Here is a tiny trained network, its code and every weight. The questions are about switching its units off for an input and a class, where a switched-off unit gives its printed mean instead of its output.

import numpy as np


def w(rows, s, z=0):
    codes = np.array(rows[::2]) - 128.0
    scale = np.full(codes.shape[1], s)
    scale[-1] = z or s
    return codes * scale


def f(y):
    return np.maximum(y, 0)


def log_softmax(a):
    a = a - a.max(-1, keepdims=True)
    return a - np.log(np.exp(a).sum(-1, keepdims=True))


def net(x, mask):
    res = np.array(x, float).reshape(1, 5) / 4 @ E
    y = f(res @ A[0][:, :-1].T + A[0][:, -1])
    res = res + np.where(mask, y, B[0][:, -1]) @ B[0][:, :-1]
    return log_softmax(res[-1] @ U[:, :-1].T + U[:, -1])


A, B = {}, {}
E = w([
[132,178,151,126,120,110,144],'x0',
[120,128,147,100,108,132,145],'x1',
[47,204,7,98,130,191,181],'x2',
[187,108,101,234,2,177,180],'x3',
[15,173,181,181,76,172,16],'x4',
],0.0085)
A[0] = w([
[131,116,119,199,97,117,168,97],'n1',
[202,76,181,109,116,94,105,67],'n2',
[164,66,185,167,106,129,136,89],'n3',
[210,132,84,101,173,100,216,137],'n4',
[162,137,112,158,105,150,127,74],'n5',
[80,194,29,114,121,197,194,49],'n6',
[164,81,97,89,159,73,198,153],'n7',
[167,183,154,107,122,134,134,129],'n8',
[46,130,139,158,114,147,109,141],'n9',
[182,86,165,164,114,155,106,85],'n10',
[97,178,43,109,126,135,164,72],'n11',
[92,152,143,77,203,97,102,85],'n12',
[161,133,157,144,121,68,101,55],'n13',
[122,148,128,70,192,99,99,120],'n14',
[149,128,137,170,81,162,172,100],'n15',
[157,128,163,124,119,123,114,10],'n16',
[100,118,130,110,198,120,112,90],'n17',
[168,135,106,171,62,155,137,113],'n18',
[53,110,127,124,91,110,125,143],'n19',
[170,136,116,185,11,142,153,108],'n20',
[167,104,129,176,45,175,161,89],'n21',
[203,137,89,84,173,133,196,134],'n22',
[232,72,103,76,173,97,188,160],'n23',
[58,174,25,104,139,202,195,56],'n24',
[89,125,150,137,58,172,26,151],'n25',
[171,116,113,108,165,121,206,139],'n26',
[102,141,119,108,117,133,174,17],'n27',
[123,158,81,122,156,181,149,68],'n28',
[103,130,162,124,87,147,56,152],'n29',
[79,138,136,47,153,76,59,123],'n30',
[46,145,172,144,148,126,89,142],'n31',
[175,92,201,173,133,81,106,49],'n32',
[62,151,151,147,94,165,54,151],'n33',
[103,136,129,86,169,95,98,101],'n34',
[152,104,213,138,133,136,131,4],'n35',
[135,68,212,116,141,99,128,59],'n36',
[74,146,186,143,107,169,99,155],'n37',
[140,137,130,189,68,176,172,102],'n38',
[95,157,98,147,113,130,87,105],'n39',
[108,138,142,81,211,97,109,102],'n40',
[85,128,170,182,142,136,78,154],'n41',
[78,153,37,121,125,163,164,44],'n42',
[154,126,75,162,50,118,143,106],'n43',
[109,141,129,110,92,159,76,137],'n44',
],0.011,0.0026)
B[0] = w([
[53,91,78,71,159,138,161,189],'n1',
[159,116,219,152,130,72,65,202],'n2',
[153,77,198,88,155,78,120,197],'n3',
[182,194,87,195,57,199,164,241],'n4',
[72,103,121,59,167,143,168,166],'n5',
[220,96,231,87,178,41,75,239],'n6',
[132,211,123,213,66,209,171,222],'n7',
[143,146,110,118,123,126,153,145],'n8',
[169,165,119,226,110,164,164,188],'n9',
[135,134,142,109,154,105,122,187],'n10',
[181,117,229,147,97,59,67,202],'n11',
[31,104,90,40,166,140,143,212],'n12',
[156,77,165,130,120,89,102,167],'n13',
[7,46,47,60,197,156,190,205],'n14',
[99,97,90,27,168,161,168,197],'n15',
[183,110,142,130,144,99,117,147],'n16',
[82,124,113,13,181,125,146,182],'n17',
[73,55,49,22,173,159,136,208],'n18',
[164,175,134,190,103,125,105,164],'n19',
[35,49,41,63,165,158,170,245],'n20',
[55,84,72,64,160,137,163,228],'n21',
[181,224,88,222,40,201,132,225],'n22',
[172,186,80,234,30,163,120,253],'n23',
[200,61,255,132,109,32,84,242],'n24',
[166,171,101,188,68,178,169,222],'n25',
[169,199,96,232,44,186,172,207],'n26',
[162,132,121,131,142,101,82,149],'n27',
[192,134,194,85,115,95,80,175],'n28',
[138,167,128,235,58,159,122,194],'n29',
[73,127,54,35,187,143,190,218],'n30',
[137,148,114,151,63,218,138,201],'n31',
[214,63,237,127,169,49,17,204],'n32',
[180,164,82,199,40,201,131,217],'n33',
[83,79,81,43,171,154,167,187],'n34',
[213,101,197,127,170,96,80,171],'n35',
[150,87,182,82,120,75,60,191],'n36',
[170,193,89,200,61,148,120,197],'n37',
[67,107,39,52,198,129,178,214],'n38',
[174,173,144,128,73,139,115,167],'n39',
[23,57,80,58,191,142,221,210],'n40',
[161,185,144,190,94,165,96,195],'n41',
[202,72,243,116,163,43,56,205],'n42',
[56,59,109,59,232,177,169,203],'n43',
[126,159,107,172,87,112,169,170],'n44',
],0.0055,0.012)
U = w([
[133,171,130,188,68,184,148,246],'0',
[66,90,111,61,160,146,165,2],'1',
[151,90,253,121,124,57,93,119],'2',
],0.016,0.0008)

Each question gives the input, the list of numbers given to net, and the class t.
The units are the neurons (one row each of A and B). Each row of codes is followed by its name. A weight is (code - 128) times the scale printed after its matrix; where a second scale follows, it is the last column's (A, B and U).
mask holds one flag per neuron, in row order. A switched-off neuron (its flag False) gives its mean, the last column of its row in B, instead of its output. The means were averaged over made-up inputs and are rounded, as every weight is.
A unit's drop is (log p(t) with every unit on - log p(t) with that unit switched off) / (log p(t) with every unit on - log p(t) with every unit switched off).
The circuit of an input: a set's keep is (log p(t) with only the set's units on - log p(t) with every unit switched off) / (log p(t) with every unit on - log p(t) with every unit switched off). Starting from the 12 units with the biggest drops (on a tie, the unit counted first), units are removed one at a time, each time the one whose removal leaves the highest keep (on an exact tie, the one counted first), for as long as the keep stays at least 0.8.
units of the circuit, in order: the units of the circuit, biggest drop first
most important unit: the unit with the biggest drop
top k neurons: the k neurons with the biggest drops, biggest first
drop when u is switched off: that unit's drop, to one decimal
input [-7,2,6,-2,6], class 0: most important unit : n33
input [-7,-8,-4,3,-3], class 2: top 4 neurons : n32, n3, n2, n33
input [8,-3,-8,8,1], class 1: top 2 neurons : n20, n21
input [-4,-1,7,7,1], class 1: top 2 neurons : n20, n38
input [7,4,5,-3,-4], class 2: units of the circuit, in order : n24, n6
input [3,-5,4,-5,5], class 0: top 2 neurons : n33, n20
input [-3,-2,8,-3,7], class 2: top 2 neurons : n24, n6
input [7,5,5,5,-4], class 1: top 2 neurons : n20, n38
input [-1,8,8,-7,-3], class 2: top 4 neurons : n24, n6, n11, n42
input [-2,-3,-7,-1,7], class 0: top 2 neurons : n25, n33
input [1,-7,-6,5,-4], class 2: top 2 neurons : n32, n2
input [-5,0,8,-3,-6], class 2: top 2 neurons : n24, n6
input [-8,5,-7,-6,7], class 0: drop when n25 is switched off : 0.2
input [-4,3,7,-5,-4], class 2: most important unit : n24
input [-8,-6,5,5,2], class 1: drop when n20 is switched off : 0.2
input [6,2,6,-2,-5], class 2: drop when n24 is switched off : 0.5
